Here is a tiny trained network, its code and every weight. The questions are about switching its units off for an input and a class, where a switched-off unit gives its printed mean instead of its output.

import numpy as np


def w(rows, s, z=0):
    codes = np.array(rows[::2]) - 128.0
    scale = np.full(codes.shape[1], s)
    scale[-1] = z or s
    return codes * scale


def norm(h):
    return h / np.sqrt((h * h).mean(-1, keepdims=True) + 1e-5)


def f(y):
    return y / 2 * (1 + np.tanh(0.7978845608 * (y + 0.044715 * y**3)))


def log_softmax(a):
    a = a - a.max(-1, keepdims=True)
    return a - np.log(np.exp(a).sum(-1, keepdims=True))


def net(x, mask):
    res = np.array(x, float).reshape(1, 5) / 4 @ E
    u = 0
    for l in range(2):
        y = f(norm(res) @ A[l][:, :-1].T + A[l][:, -1])
        res = res + np.where(mask[u : u + 8], y, B[l][:, -1]) @ B[l][:, :-1]
        u += 8
    return log_softmax(norm(res)[-1] @ U[:, :-1].T + U[:, -1])


A, B = {}, {}
E = w([
[131,129,128,118,126],'x0',
[65,104,205,185,59],'x1',
[212,213,217,137,137],'x2',
[222,111,81,167,57],'x3',
[69,254,60,180,81],'x4',
],0.00087)
A[0] = w([
[162,140,85,186,84,181],'L0N1',
[112,131,128,104,145,3],'L0N2',
[208,129,104,148,62,71],'L0N3',
[28,35,22,95,79,67],'L0N4',
[214,237,251,95,139,95],'L0N5',
[58,47,64,87,75,62],'L0N6',
[46,88,208,248,80,57],'L0N7',
[77,115,132,99,66,167],'L0N8',
],0.0027,0.003)
B[0] = w([
[158,56,105,117,82,240],'L0N1',
[98,228,153,93,167,10],'L0N2',
[183,142,98,124,108,96],'L0N3',
[106,119,124,222,254,148],'L0N4',
[101,110,111,221,237,182],'L0N5',
[129,150,127,200,206,101],'L0N6',
[108,111,181,61,32,109],'L0N7',
[118,85,129,150,133,194],'L0N8',
],0.0029,0.0011)
A[1] = w([
[158,5,170,99,157,178],'L1N1',
[190,188,17,11,217,81],'L1N2',
[9,218,160,30,191,37],'L1N3',
[35,154,205,42,204,13],'L1N4',
[69,222,70,174,75,5],'L1N5',
[73,252,47,162,63,49],'L1N6',
[219,250,239,163,138,96],'L1N7',
[96,112,150,117,62,187],'L1N8',
],0.0033,0.0016)
B[1] = w([
[190,228,143,77,177,248],'L1N1',
[31,120,243,151,31,194],'L1N2',
[240,99,66,149,28,135],'L1N3',
[231,107,74,163,63,129],'L1N4',
[211,98,224,62,216,118],'L1N5',
[245,133,208,38,245,151],'L1N6',
[2,35,18,128,177,134],'L1N7',
[86,171,106,97,152,171],'L1N8',
],0.004,0.0016)
U = w([
[243,196,246,12,253,52],'0',
[22,24,11,244,242,79],'1',
[140,209,131,190,120,253],'2',
[14,141,243,127,12,34],'3',
[250,78,9,184,30,48],'4',
],0.0058,0.0047)

Each question gives the input, the list of numbers given to net, and the class t.
The units are the neurons (one row each of A and B). Each row of codes is followed by its name. A weight is (code - 128) times the scale printed after its matrix; where a second scale follows, it is the last column's (A, B and U).
mask holds one flag per neuron, layer by layer. A switched-off neuron (its flag False) gives its mean, the last column of its row in B, instead of its output. The means were averaged over made-up inputs and are rounded, as every weight is.
A unit's drop is (log p(t) with every unit on - log p(t) with that unit switched off) / (log p(t) with every unit on - log p(t) with every unit switched off).
The circuit of an input: a set's keep is (log p(t) with only the set's units on - log p(t) with every unit switched off) / (log p(t) with every unit on - log p(t) with every unit switched off). Starting from the 12 units with the biggest drops (on a tie, the unit counted first), units are removed one at a time, each time the one whose removal leaves the highest keep (on an exact tie, the one counted first), for as long as the keep stays at least 0.8.
units of the circuit, in order: the units of the circuit, biggest drop first
unit that matters most: the unit with the biggest drop
top k neurons: the k neurons with the biggest drops, biggest first
k most important neurons of layer l: the k neurons of layer l with the biggest drops, biggest first
input [-3,3,-4,-3,5], class 0: units of the circuit, in order	(L1N6)
input [-1,-4,-2,-5,0], class 4: units of the circuit, in order	(L1N3; L1N4)
input [-1,-8,6,-5,-7], class 3: 3 most important neurons of layer 1	(L1N2; L1N6; L1N5)
input [5,-8,-3,-2,7], class 3: 2 most important neurons of layer 1	(L1N2; L1N1)
input [1,3,7,-5,-6], class 1: units of the circuit, in order	(L1N7; L1N6)
input [-3,4,5,4,-1], class 1: top 3 neurons	(L1N7; L0N5; L1N2)
input [3,-6,-7,8,8], class 0: top 3 neurons	(L1N6; L1N5; L1N7)
input [1,-8,-4,-3,-4], class 3: top 2 neurons	(L1N2; L1N6)
input [3,7,6,3,7], class 0: 3 most important neurons of layer 1	(L1N6; L1N5; L1N2)
input [5,2,2,-8,-7], class 4: 3 most important neurons of layer 1	(L1N4; L1N3; L1N6)
input [1,5,6,4,5], class 1: top 4 neurons	(L1N7; L1N1; L0N5; L1N2)
input [2,-3,0,-5,3], class 4: 3 most important neurons of layer 1	(L1N3; L1N4; L1N1)
input [-5,-2,-6,1,-8], class 0: top 2 neurons	(L1N1; L1N7)
input [-3,0,-5,4,-8], class 0: unit that matters most	L1N1
input [3,-3,4,-7,6], class 4: top 3 neurons	(L1N3; L1N4; L1N1)
input [-3,-5,1,1,6], class 0: top 2 neurons	(L1N6; L1N5)
input [-4,-1,0,0,-2], class 2: 2 most important neurons of layer 1	(L1N6; L1N5)
input [2,7,6,8,8], class 0: top 3 neurons	(L1N6; L1N5; L1N2)
input [3,-4,-7,-4,-8], class 0: top 3 neurons	(L1N1; L1N7; L0N5)
input [-2,0,-6,-8,2], class 4: 2 most important neurons of layer 1	(L1N3; L1N4)
input [-6,-2,0,-7,3], class 4: units of the circuit, in order	(L1N3)
input [3,0,8,2,6], class 1: top 3 neurons	(L1N7; L1N1; L0N5)
input [-4,0,6,-3,4], class 1: 2 most important neurons of layer 1	(L1N7; L1N1)
input [-3,5,8,-5,0], class 1: 2 most important neurons of layer 1	(L1N7; L1N2)
input [3,5,8,-6,-6], class 1: top 2 neurons	(L1N7; L1N6)
input [1,-5,7,5,-1], class 1: top 2 neurons	(L1N7; L0N5)
input [-7,1,8,5,-5], class 1: top 2 neurons	(L1N7; L1N6)
input [6,-4,5,-7,2], class 4: top 3 neurons	(L1N3; L1N4; L0N4)
